Below are the code and all the weights of a small trained network. Each question names an input and a target symbol and asks about switching units off, where a switched-off unit gives its printed mean instead of its output.

import numpy as np


def w(rows, s, z=0):
    codes = np.array(rows[::2]) - 128.0
    scale = np.full(codes.shape[1], s)
    scale[-1] = z or s
    return codes * scale


def norm(h):
    return h / np.sqrt((h * h).mean(-1, keepdims=True) + 1e-5)


def f(y):
    return np.maximum(y, 0)


def softmax(a):
    e = np.exp(a - a.max(-1, keepdims=True))
    return e / e.sum(-1, keepdims=True)


def log_softmax(a):
    a = a - a.max(-1, keepdims=True)
    return a - np.log(np.exp(a).sum(-1, keepdims=True))


def net(x, mask):
    ids = ['βγδεηλμξπσφψ'.index(c) for c in x.split()]
    T = len(ids)
    res = E[ids] + P[:T]
    r = norm(res)
    for j in range(2):
        rows = slice(2 * j, 2 * j + 2)
        q, k, v = (r @ M[0][rows].T for M in (Q, K, V))
        z = softmax(np.where(np.tri(T) > 0, q @ k.T / 2**0.5, -1e9)) @ v
        o = O[0][rows]
        res = res + np.where(mask[j], z, o[:, -1]) @ o[:, :-1]
    y = f(norm(res) @ A[0][:, :-1].T + A[0][:, -1])
    res = res + np.where(mask[2:6], y, B[0][:, -1]) @ B[0][:, :-1]
    return log_softmax(norm(res)[-1] @ U[:, :-1].T + U[:, -1])


Q, K, V, O, A, B = {}, {}, {}, {}, {}, {}
E = w([
[180,176,124,139],'β',
[122,98,58,110],'γ',
[87,230,152,105],'δ',
[47,147,216,236],'ε',
[109,108,47,127],'η',
[249,77,119,56],'λ',
[97,67,119,95],'μ',
[185,71,134,187],'ξ',
[133,173,70,22],'π',
[151,134,189,109],'σ',
[188,181,179,136],'φ',
[98,75,62,102],'ψ',
],0.011)
P = w([
[34,123,83,225],'0',
[4,93,129,195],'1',
[56,130,120,224],'2',
[14,123,109,221],'3',
[5,108,93,213],'4',
[11,129,97,225],'5',
[30,144,94,210],'6',
[31,122,119,215],'7',
[10,120,88,227],'8',
[28,106,65,217],'9',
[73,147,130,198],'10',
],0.0011)
Q[0] = w([
[159,115,73,253],'H0',
[201,128,209,203],'H0',
[145,76,211,65],'H1',
[99,47,63,108],'H1',
],0.0043)
K[0] = w([
[90,70,190,88],'H0',
[138,53,126,175],'H0',
[95,211,71,187],'H1',
[169,107,160,252],'H1',
],0.0049)
V[0] = w([
[135,123,116,2],'H0',
[6,197,125,156],'H0',
[66,120,209,111],'H1',
[145,39,138,160],'H1',
],0.009)
O[0] = w([
[117,138,86,2,132],'H0',
[9,167,135,150,2],'H0',
[107,134,196,127,92],'H1',
[113,21,136,181,179],'H1',
],0.0093,0.0024)
A[0] = w([
[131,121,86,173,171],'N0',
[56,8,156,194,129],'N1',
[37,141,150,45,125],'N2',
[3,170,119,160,252],'N3',
],0.0045,0.0023)
B[0] = w([
[9,64,204,253,214],'N0',
[94,57,205,203,251],'N1',
[12,158,103,21,194],'N2',
[118,245,229,139,230],'N3',
],0.0039,0.002)
U = w([
[191,213,61,193,157],'β',
[133,109,53,118,96],'γ',
[68,251,136,129,99],'δ',
[68,174,202,244,16],'ε',
[81,153,70,186,224],'η',
[221,76,75,69,108],'λ',
[75,45,165,86,48],'μ',
[182,61,140,242,103],'ξ',
[126,192,58,33,91],'π',
[135,122,205,100,254],'σ',
[170,190,133,177,21],'φ',
[99,95,91,112,65],'ψ',
],0.011,0.007)

Each question gives the input, a string of symbols that net reads in full, and the target symbol t.
The units are the heads (2 rows each of Q, K, V and O) and the neurons (one row each of A and B). Each row of codes is followed by its name. A weight is (code - 128) times the scale printed after its matrix; where a second scale follows, it is the last column's (O, A, B and U).
mask holds one flag per unit, heads first, then neurons. A switched-off unit (its flag False) gives its mean, the last column of its rows in O or B, instead of its output. The means were averaged over made-up inputs and are rounded, as every weight is.
A unit's drop is (log p(t) with every unit on - log p(t) with that unit switched off) / (log p(t) with every unit on - log p(t) with every unit switched off).
The circuit of an input: a set's keep is (log p(t) with only the set's units on - log p(t) with every unit switched off) / (log p(t) with every unit on - log p(t) with every unit switched off). Starting from all 6 units, units are removed one at a time, each time the one whose removal leaves the highest keep (on an exact tie, the one counted first), for as long as the keep stays at least 0.8.
circuit, biggest first: the units of the circuit, biggest drop first
which heads matter: for each layer, one digit per head in row order, 1 if its drop is at least 0.15 and else 0, layers parted by /
drop when u is switched off: that unit's drop, to one decimal
input δ ε π δ γ σ σ, target δ: which heads matter : 10
input φ φ λ σ μ, target λ: circuit, biggest first : H0
input σ λ η, target λ: which heads matter : 10
input σ λ σ μ σ ε σ β ξ γ, target ξ: which heads matter : 01
input δ σ σ σ η, target δ: which heads matter : 11
input β γ σ π σ β μ, target π: which heads matter : 11
input φ λ σ ψ, target λ: which heads matter : 10
input η ε φ, target ε: which heads matter : 10
input λ σ γ β φ η σ, target λ: which heads matter : 11
input μ σ σ σ σ λ μ η β, target λ: which heads matter : 10
input σ η π ψ, target π: circuit, biggest first : H0, H1
input ξ η ξ μ σ φ, target ξ: circuit, biggest first : H0, H1
input γ ξ β, target ξ: which heads matter : 10
input ξ η σ β β β ξ η, target ξ: circuit, biggest first : H0
input ε σ ξ σ η η λ β ξ ξ μ, target ξ: drop when H0 is switched off : 0.3
input ξ ξ σ, target ξ: drop when H1 is switched off : 0.1
input μ φ σ π π φ σ π η σ, target π: drop when H0 is switched off : 0.3
